Below is a small trained network, with its code and all its weights. Each question gives an input and a target symbol and asks what happens when units are switched off, that is, made to give their printed mean instead of their output.

import numpy as np


def w(rows, s, z=0):
    codes = np.array(rows[::2]) - 128.0
    scale = np.full(codes.shape[1], s)
    scale[-1] = z or s
    return codes * scale


def f(y):
    return np.maximum(y, 0)


def softmax(a):
    e = np.exp(a - a.max(-1, keepdims=True))
    return e / e.sum(-1, keepdims=True)


def log_softmax(a):
    a = a - a.max(-1, keepdims=True)
    return a - np.log(np.exp(a).sum(-1, keepdims=True))


def net(x, mask):
    ids = ['αβγδεζηθλξπστφψ'.index(c) for c in x.split()]
    T = len(ids)
    res = E[ids] + P[:T]
    u = 0
    for l in range(2):
        r = res
        for j in range(2):
            rows = slice(4 * j, 4 * j + 4)
            q, k, v = (r @ M[l][rows].T for M in (Q, K, V))
            z = softmax(np.where(np.tri(T) > 0, q @ k.T / 4**0.5, -1e9)) @ v
            o = O[l][rows]
            res = res + np.where(mask[u + j], z, o[:, -1]) @ o[:, :-1]
        u += 2
        y = f(res @ A[l][:, :-1].T + A[l][:, -1])
        res = res + np.where(mask[u : u + 4], y, B[l][:, -1]) @ B[l][:, :-1]
        u += 4
    return log_softmax(res[-1] @ U[:, :-1].T + U[:, -1])


Q, K, V, O, A, B = {}, {}, {}, {}, {}, {}
E = w([
[108,112,108,107,206,173,172,180,138,21],'α',
[152,90,120,106,2,103,66,157,120,132],'β',
[134,131,117,165,113,188,132,181,96,74],'γ',
[193,199,58,170,103,159,203,211,101,95],'δ',
[79,91,203,79,120,141,125,160,175,155],'ε',
[148,82,88,153,74,69,54,115,160,122],'ζ',
[210,121,117,115,84,217,145,207,113,160],'η',
[129,147,241,113,127,85,186,130,74,192],'θ',
[87,138,99,149,165,203,61,128,129,141],'λ',
[118,124,98,94,87,150,114,136,59,171],'ξ',
[116,118,97,159,106,188,129,184,136,63],'π',
[44,145,178,71,162,88,102,15,118,111],'σ',
[98,81,122,127,136,67,131,131,98,117],'τ',
[107,102,114,135,97,135,141,72,191,168],'φ',
[186,133,160,174,115,91,70,146,49,147],'ψ',
],0.022)
P = w([
[121,52,255,175,176,190,82,183,190,64],'0',
[79,68,192,178,100,125,104,147,129,87],'1',
[92,91,179,199,110,116,101,133,122,125],'2',
[75,93,145,176,79,110,117,140,125,128],'3',
[96,93,102,153,74,109,101,144,133,139],'4',
[110,122,113,153,81,115,113,143,138,165],'5',
[133,142,92,139,70,113,111,147,147,174],'6',
[133,154,102,154,152,110,129,122,127,212],'7',
[110,144,71,125,109,92,143,113,119,192],'8',
],0.0095)
Q[0] = w([
[158,180,116,111,229,244,142,119,131,3],'L0H0',
[134,177,155,167,166,191,68,143,109,136],'L0H0',
[160,171,123,99,166,116,110,19,111,50],'L0H0',
[86,107,76,136,143,55,155,84,142,169],'L0H0',
[132,75,57,3,154,123,154,128,131,125],'L0H1',
[195,112,143,123,81,202,164,109,62,143],'L0H1',
[109,74,50,143,176,83,153,159,173,182],'L0H1',
[163,147,164,145,54,152,98,72,116,141],'L0H1',
],0.006)
K[0] = w([
[60,137,168,108,159,58,39,163,105,31],'L0H0',
[114,179,77,123,159,185,63,153,170,96],'L0H0',
[61,78,209,109,152,156,108,67,96,62],'L0H0',
[94,156,48,93,174,78,25,126,168,166],'L0H0',
[87,169,163,92,167,19,114,122,142,40],'L0H1',
[136,170,155,221,83,117,198,152,129,89],'L0H1',
[187,109,114,135,65,176,255,138,137,111],'L0H1',
[63,187,145,173,69,46,143,57,144,107],'L0H1',
],0.0056)
V[0] = w([
[104,128,161,156,118,187,147,166,140,207],'L0H0',
[89,131,91,116,137,217,99,44,129,127],'L0H0',
[9,180,50,217,158,67,63,139,108,107],'L0H0',
[140,173,2,184,50,158,163,101,104,126],'L0H0',
[174,103,125,91,158,176,57,151,163,244],'L0H1',
[179,69,144,88,91,172,131,141,198,168],'L0H1',
[82,50,193,148,93,135,95,248,156,110],'L0H1',
[45,28,164,144,88,125,138,112,123,110],'L0H1',
],0.0062)
O[0] = w([
[124,102,123,99,142,104,126,133,174,150,175],'L0H0',
[9,159,125,167,74,141,150,155,172,166,81],'L0H0',
[163,116,143,91,79,107,111,185,150,93,118],'L0H0',
[144,123,96,165,181,114,114,111,116,171,189],'L0H0',
[117,118,90,170,115,108,136,117,79,71,103],'L0H1',
[156,136,82,91,142,149,107,1,196,143,148],'L0H1',
[153,70,137,54,70,143,97,159,102,117,255],'L0H1',
[78,84,173,107,141,154,77,125,121,99,166],'L0H1',
],0.0089,0.0079)
A[0] = w([
[91,111,136,117,194,136,100,137,181,153,251],'L0N0',
[156,164,144,171,168,155,152,190,174,2,82],'L0N1',
[152,151,153,167,157,15,149,140,122,175,129],'L0N2',
[191,56,151,101,107,24,118,123,184,131,117],'L0N3',
],0.0059,0.0032)
B[0] = w([
[195,143,94,161,109,51,149,144,26,136,203],'L0N0',
[30,93,129,163,79,140,89,48,116,73,203],'L0N1',
[158,89,98,23,60,89,116,181,119,123,176],'L0N2',
[251,138,113,77,155,133,177,109,106,136,254],'L0N3',
],0.011,0.0057)
Q[1] = w([
[200,84,156,136,51,50,118,133,133,102],'L1H0',
[83,105,101,176,213,255,138,154,168,165],'L1H0',
[26,158,175,151,137,196,177,132,240,155],'L1H0',
[99,138,65,187,127,223,192,149,142,157],'L1H0',
[178,87,175,118,133,103,78,120,127,157],'L1H1',
[113,174,63,135,87,203,162,145,118,127],'L1H1',
[48,220,168,215,167,188,134,114,190,88],'L1H1',
[139,128,152,164,159,148,160,180,206,123],'L1H1',
],0.0076)
K[1] = w([
[102,156,99,158,118,94,118,112,111,137],'L1H0',
[141,66,183,177,106,152,110,110,132,106],'L1H0',
[152,57,189,150,128,133,111,111,104,88],'L1H0',
[186,122,124,105,134,153,182,207,132,83],'L1H0',
[165,174,82,127,132,198,151,126,110,192],'L1H1',
[169,133,165,136,30,163,131,110,91,79],'L1H1',
[167,80,254,107,103,115,105,98,110,20],'L1H1',
[197,112,145,93,157,107,85,164,195,72],'L1H1',
],0.0093)
V[1] = w([
[96,166,150,64,140,141,42,113,92,157],'L1H0',
[182,170,163,155,99,15,156,159,45,69],'L1H0',
[72,233,121,167,137,97,80,112,136,79],'L1H0',
[153,135,91,111,186,201,39,167,107,138],'L1H0',
[129,84,169,133,139,80,54,79,152,194],'L1H1',
[84,255,130,149,111,115,156,147,135,119],'L1H1',
[62,146,74,128,186,123,104,117,76,181],'L1H1',
[151,86,100,163,89,43,173,78,114,86],'L1H1',
],0.0074)
O[1] = w([
[116,214,123,65,108,93,185,169,120,127,110],'L1H0',
[118,151,203,115,165,178,64,150,69,107,194],'L1H0',
[131,152,45,55,162,46,123,34,137,92,34],'L1H0',
[168,103,129,55,3,146,146,182,116,29,154],'L1H0',
[138,178,155,145,22,130,55,57,163,155,100],'L1H1',
[201,70,120,184,169,107,188,115,137,137,12],'L1H1',
[156,128,145,157,90,143,103,169,118,118,75],'L1H1',
[184,119,168,179,100,139,45,203,249,200,168],'L1H1',
],0.0079,0.011)
A[1] = w([
[138,68,78,200,50,83,146,161,127,192,155],'L1N0',
[77,123,134,157,118,242,95,109,65,135,252],'L1N1',
[111,141,83,174,72,178,73,69,105,3,91],'L1N2',
[96,73,184,54,95,100,205,128,74,243,119],'L1N3',
],0.0052,0.0027)
B[1] = w([
[1,176,149,27,117,47,151,250,88,221,191],'L1N0',
[171,87,58,143,175,175,59,194,90,150,249],'L1N1',
[205,139,132,137,82,166,89,96,50,244,186],'L1N2',
[30,85,101,84,30,234,42,25,96,32,210],'L1N3',
],0.0076,0.011)
U = w([
[157,148,157,136,66,83,154,136,98,99,187],'α',
[166,13,179,128,124,71,154,107,81,156,59],'β',
[171,171,173,134,123,105,117,136,86,118,23],'γ',
[110,136,108,64,155,139,112,151,177,100,57],'δ',
[171,121,110,141,61,62,125,112,92,73,79],'ε',
[167,143,123,117,107,140,113,110,139,114,38],'ζ',
[137,138,95,104,154,139,101,107,145,125,86],'η',
[127,181,95,75,180,91,64,106,129,104,253],'θ',
[147,141,113,117,131,120,115,116,125,121,100],'λ',
[191,162,150,127,115,127,96,130,183,94,204],'ξ',
[135,111,3,195,123,153,59,65,64,113,178],'π',
[89,155,85,110,140,118,152,223,117,106,168],'σ',
[117,128,133,89,159,107,78,170,161,77,5],'τ',
[118,83,184,150,91,82,131,125,137,190,186],'φ',
[156,144,183,132,138,157,153,92,91,155,131],'ψ',
],0.0073,0.0039)

Each question gives the input, a string of symbols that net reads in full, and the target symbol t.
The units are the heads (4 rows each of Q, K, V and O) and the neurons (one row each of A and B). Each row of codes is followed by its name. A weight is (code - 128) times the scale printed after its matrix; where a second scale follows, it is the last column's (O, A, B and U).
mask holds one flag per unit, layer by layer, with each layer's heads first. A switched-off unit (its flag False) gives its mean, the last column of its rows in O or B, instead of its output. The means were averaged over made-up inputs and are rounded, as every weight is.
A unit's drop is (log p(t) with every unit on - log p(t) with that unit switched off) / (log p(t) with every unit on - log p(t) with every unit switched off).
The circuit of an input: a set's keep is (log p(t) with only the set's units on - log p(t) with every unit switched off) / (log p(t) with every unit on - log p(t) with every unit switched off). Starting from all 12 units, units are removed one at a time, each time the one whose removal leaves the highest keep (on an exact tie, the one counted first), for as long as the keep stays at least 0.8.
units of the circuit, in order: the units of the circuit, biggest drop first
unit that matters most: the unit with the biggest drop
k most important neurons: the k neurons with the biggest drops, biggest first
top k neurons in layer l: the k neurons of layer l with the biggest drops, biggest first
heads that matter: for each layer, one digit per head in row order, 1 if its drop is at least 0.15 and else 0, layers parted by /
input τ θ δ ξ ε η π ε, target π: heads that matter	10 / 01
input η φ ψ, target φ: units of the circuit, in order	[L1H0; L1H1; L1N0]
input δ λ θ, target ε: units of the circuit, in order	[L1H0; L1N3; L0N2]
input γ λ η α σ φ τ τ, target φ: units of the circuit, in order	[L0H0; L1H1; L1H0; L1N0]
input τ ψ ζ, target ξ: units of the circuit, in order	[L1H1; L0N3]
input β η θ ψ, target π: units of the circuit, in order	[L1H1; L0H0; L1N0]
input δ π φ λ τ, target ε: units of the circuit, in order	[L0N3; L1H0]
input φ δ σ φ σ θ, target θ: units of the circuit, in order	[L1H0; L0N3; L0H1]
input δ φ δ θ λ τ ψ, target ε: top 2 neurons in layer 0	[L0N2; L0N3]
input δ ε φ ψ, target φ: unit that matters most	L0N1
input τ η θ τ α β, target π: units of the circuit, in order	[L1H1; L1N3; L0H0]
input ε ζ ζ σ τ ζ δ, target π: top 3 neurons in layer 0	[L0N1; L0N3; L0N0]
input η σ ε, target θ: units of the circuit, in order	[L1H0; L1H1]
input φ τ λ δ δ φ σ ψ, target θ: units of the circuit, in order	[L1H0; L0N2; L0H0]
input ζ δ δ η τ ζ τ φ θ, target φ: units of the circuit, in order	[L1H1; L1H0]
input λ σ ζ, target θ: units of the circuit, in order	[L1H0; L0H0]
input γ σ φ δ ψ, target β: heads that matter	01 / 01
input λ φ δ ε, target β: heads that matter	01 / 01
input γ ψ τ ξ δ, target π: top 3 neurons in layer 0	[L0N1; L0N3; L0N2]
input ζ σ ζ ζ ζ δ φ τ, target φ: heads that matter	10 / 11
input τ τ ψ, target γ: units of the circuit, in order	[L1H0; L0H1]
input γ ζ ζ, target ξ: 3 most important neurons	[L0N1; L0N3; L1N0]
input λ τ γ τ, target ε: units of the circuit, in order	[L1H0; L0H0; L0N3]
input φ φ δ δ γ ε, target β: 2 most important neurons	[L0N0; L0N3]
input τ φ β δ β, target β: units of the circuit, in order	[L1H1; L0N3]
input π λ ξ θ, target α: heads that matter	00 / 10
input ψ δ α ζ ψ α φ γ ζ, target φ: heads that matter	00 / 11
input ζ β λ φ ξ δ τ, target β: unit that matters most	L0H1
input δ λ δ η α δ θ φ λ, target σ: top 2 neurons in layer 0	[L0N1; L0N3]
input β θ δ β η, target π: 2 most important neurons	[L1N1; L1N0]
